Below is a small trained network, with its code and all its weights. Each question gives an input and a class and asks what happens when units are switched off, that is, made to give their printed mean instead of their output.

import numpy as np


def w(rows, s, z=0):
    codes = np.array(rows[::2]) - 128.0
    scale = np.full(codes.shape[1], s)
    scale[-1] = z or s
    return codes * scale


def f(y):
    return y / 2 * (1 + np.tanh(0.7978845608 * (y + 0.044715 * y**3)))


def log_softmax(a):
    a = a - a.max(-1, keepdims=True)
    return a - np.log(np.exp(a).sum(-1, keepdims=True))


def net(x, mask):
    res = np.array(x, float).reshape(1, 8) / 4 @ E
    y = f(res @ A[0][:, :-1].T + A[0][:, -1])
    res = res + np.where(mask, y, B[0][:, -1]) @ B[0][:, :-1]
    return log_softmax(res[-1] @ U[:, :-1].T + U[:, -1])


A, B = {}, {}
E = w([
[124,127,130,127],'x0',
[80,132,14,130],'x1',
[136,130,125,131],'x2',
[131,128,127,129],'x3',
[127,128,128,128],'x4',
[113,115,146,240],'x5',
[113,251,137,142],'x6',
[123,127,130,127],'x7',
],0.017)
A[0] = w([
[142,168,181,123,71],'neuron 0',
[113,60,68,124,107],'neuron 1',
[120,126,122,108,144],'neuron 2',
[135,117,69,74,129],'neuron 3',
[130,98,75,89,161],'neuron 4',
[100,150,64,159,218],'neuron 5',
[143,81,139,141,214],'neuron 6',
[149,68,141,143,235],'neuron 7',
[64,144,172,187,141],'neuron 8',
[128,132,92,156,111],'neuron 9',
[183,109,175,92,21],'neuron 10',
[111,92,104,92,136],'neuron 11',
[109,88,104,220,236],'neuron 12',
[111,146,217,162,117],'neuron 13',
[105,205,118,103,45],'neuron 14',
[166,161,134,64,40],'neuron 15',
[193,132,86,124,120],'neuron 16',
[182,113,190,104,214],'neuron 17',
[98,84,108,250,2],'neuron 18',
[176,100,127,144,85],'neuron 19',
[72,118,147,113,156],'neuron 20',
[96,144,61,156,12],'neuron 21',
[99,237,113,107,192],'neuron 22',
[128,124,111,96,144],'neuron 23',
[130,59,157,143,36],'neuron 24',
[151,116,94,74,163],'neuron 25',
[163,181,169,182,142],'neuron 26',
[116,138,70,153,92],'neuron 27',
[90,95,108,101,155],'neuron 28',
[179,133,74,92,134],'neuron 29',
[105,165,141,160,145],'neuron 30',
[131,81,77,120,122],'neuron 31',
[155,154,203,177,127],'neuron 32',
[185,116,211,91,104],'neuron 33',
[125,65,85,78,147],'neuron 34',
[139,32,140,133,206],'neuron 35',
],0.013,0.0085)
B[0] = w([
[166,110,62,183,171],'neuron 0',
[129,166,98,163,206],'neuron 1',
[145,161,107,130,142],'neuron 2',
[113,159,71,141,190],'neuron 3',
[150,168,104,168,195],'neuron 4',
[67,183,131,128,226],'neuron 5',
[99,168,138,132,202],'neuron 6',
[68,188,138,91,224],'neuron 7',
[148,96,97,165,198],'neuron 8',
[151,122,171,78,155],'neuron 9',
[44,199,168,102,174],'neuron 10',
[140,130,70,175,175],'neuron 11',
[209,55,157,84,251],'neuron 12',
[151,103,66,178,204],'neuron 13',
[61,142,207,71,176],'neuron 14',
[168,77,203,20,166],'neuron 15',
[114,139,148,146,139],'neuron 16',
[179,82,168,70,235],'neuron 17',
[51,175,254,30,210],'neuron 18',
[155,128,142,110,146],'neuron 19',
[132,120,108,169,140],'neuron 20',
[181,54,210,41,172],'neuron 21',
[171,53,184,31,246],'neuron 22',
[111,144,101,155,156],'neuron 23',
[197,62,131,56,171],'neuron 24',
[120,156,93,180,190],'neuron 25',
[123,133,69,173,205],'neuron 26',
[137,129,170,52,174],'neuron 27',
[142,143,99,151,175],'neuron 28',
[129,169,115,128,172],'neuron 29',
[152,88,89,167,177],'neuron 30',
[107,152,115,179,186],'neuron 31',
[170,133,61,197,213],'neuron 32',
[63,145,219,63,225],'neuron 33',
[137,128,102,178,214],'neuron 34',
[89,144,223,92,248],'neuron 35',
],0.0079,0.015)
U = w([
[20,227,163,94,249],'0',
[224,31,156,82,27],'1',
[166,138,38,253,207],'2',
],0.015,0.002)

Each question gives the input, the list of numbers given to net, and the class t.
The units are the neurons (one row each of A and B). Each row of codes is followed by its name. A weight is (code - 128) times the scale printed after its matrix; where a second scale follows, it is the last column's (A, B and U).
mask holds one flag per neuron, in row order. A switched-off neuron (its flag False) gives its mean, the last column of its row in B, instead of its output. The means were averaged over made-up inputs and are rounded, as every weight is.
A unit's drop is (log p(t) with every unit on - log p(t) with that unit switched off) / (log p(t) with every unit on - log p(t) with every unit switched off).
most important unit: the unit with the biggest drop
top k neurons: the k neurons with the biggest drops, biggest first
drop of u: that unit's drop, to one decimal
input [-1,1,-4,-4,5,5,-3,1], class 0: top 3 neurons	[neuron 18; neuron 22; neuron 17]
input [-2,-3,-8,5,3,-4,1,2], class 1: most important unit	neuron 5
input [-6,-1,3,4,1,-1,-2,-3], class 0: top 2 neurons	[neuron 22; neuron 12]
input [3,1,-4,-3,1,5,-2,-8], class 0: top 2 neurons	[neuron 18; neuron 22]
input [3,1,3,0,-3,6,-7,-4], class 0: top 2 neurons	[neuron 18; neuron 7]
input [-2,-1,6,8,4,-8,7,-3], class 1: top 2 neurons	[neuron 22; neuron 15]
input [-4,-1,4,-8,5,0,8,-1], class 1: top 2 neurons	[neuron 22; neuron 14]
input [0,2,-5,-8,5,6,-4,0], class 0: top 2 neurons	[neuron 18; neuron 22]
input [0,2,8,3,7,6,-8,3], class 0: top 2 neurons	[neuron 18; neuron 7]
input [-4,2,-6,-3,1,1,-2,-7], class 0: top 2 neurons	[neuron 32; neuron 13]
input [8,3,2,0,0,8,-7,4], class 0: top 2 neurons	[neuron 18; neuron 7]
input [-5,5,5,4,-4,6,8,1], class 1: drop of neuron 22	0.2
input [3,1,3,7,-5,-8,-5,-5], class 2: drop of neuron 34	0.1
input [-2,0,-6,-5,8,-1,3,-6], class 1: drop of neuron 33	0.3
input [-6,-6,-4,6,4,-7,-4,-7], class 0: top neuron	[neuron 10]
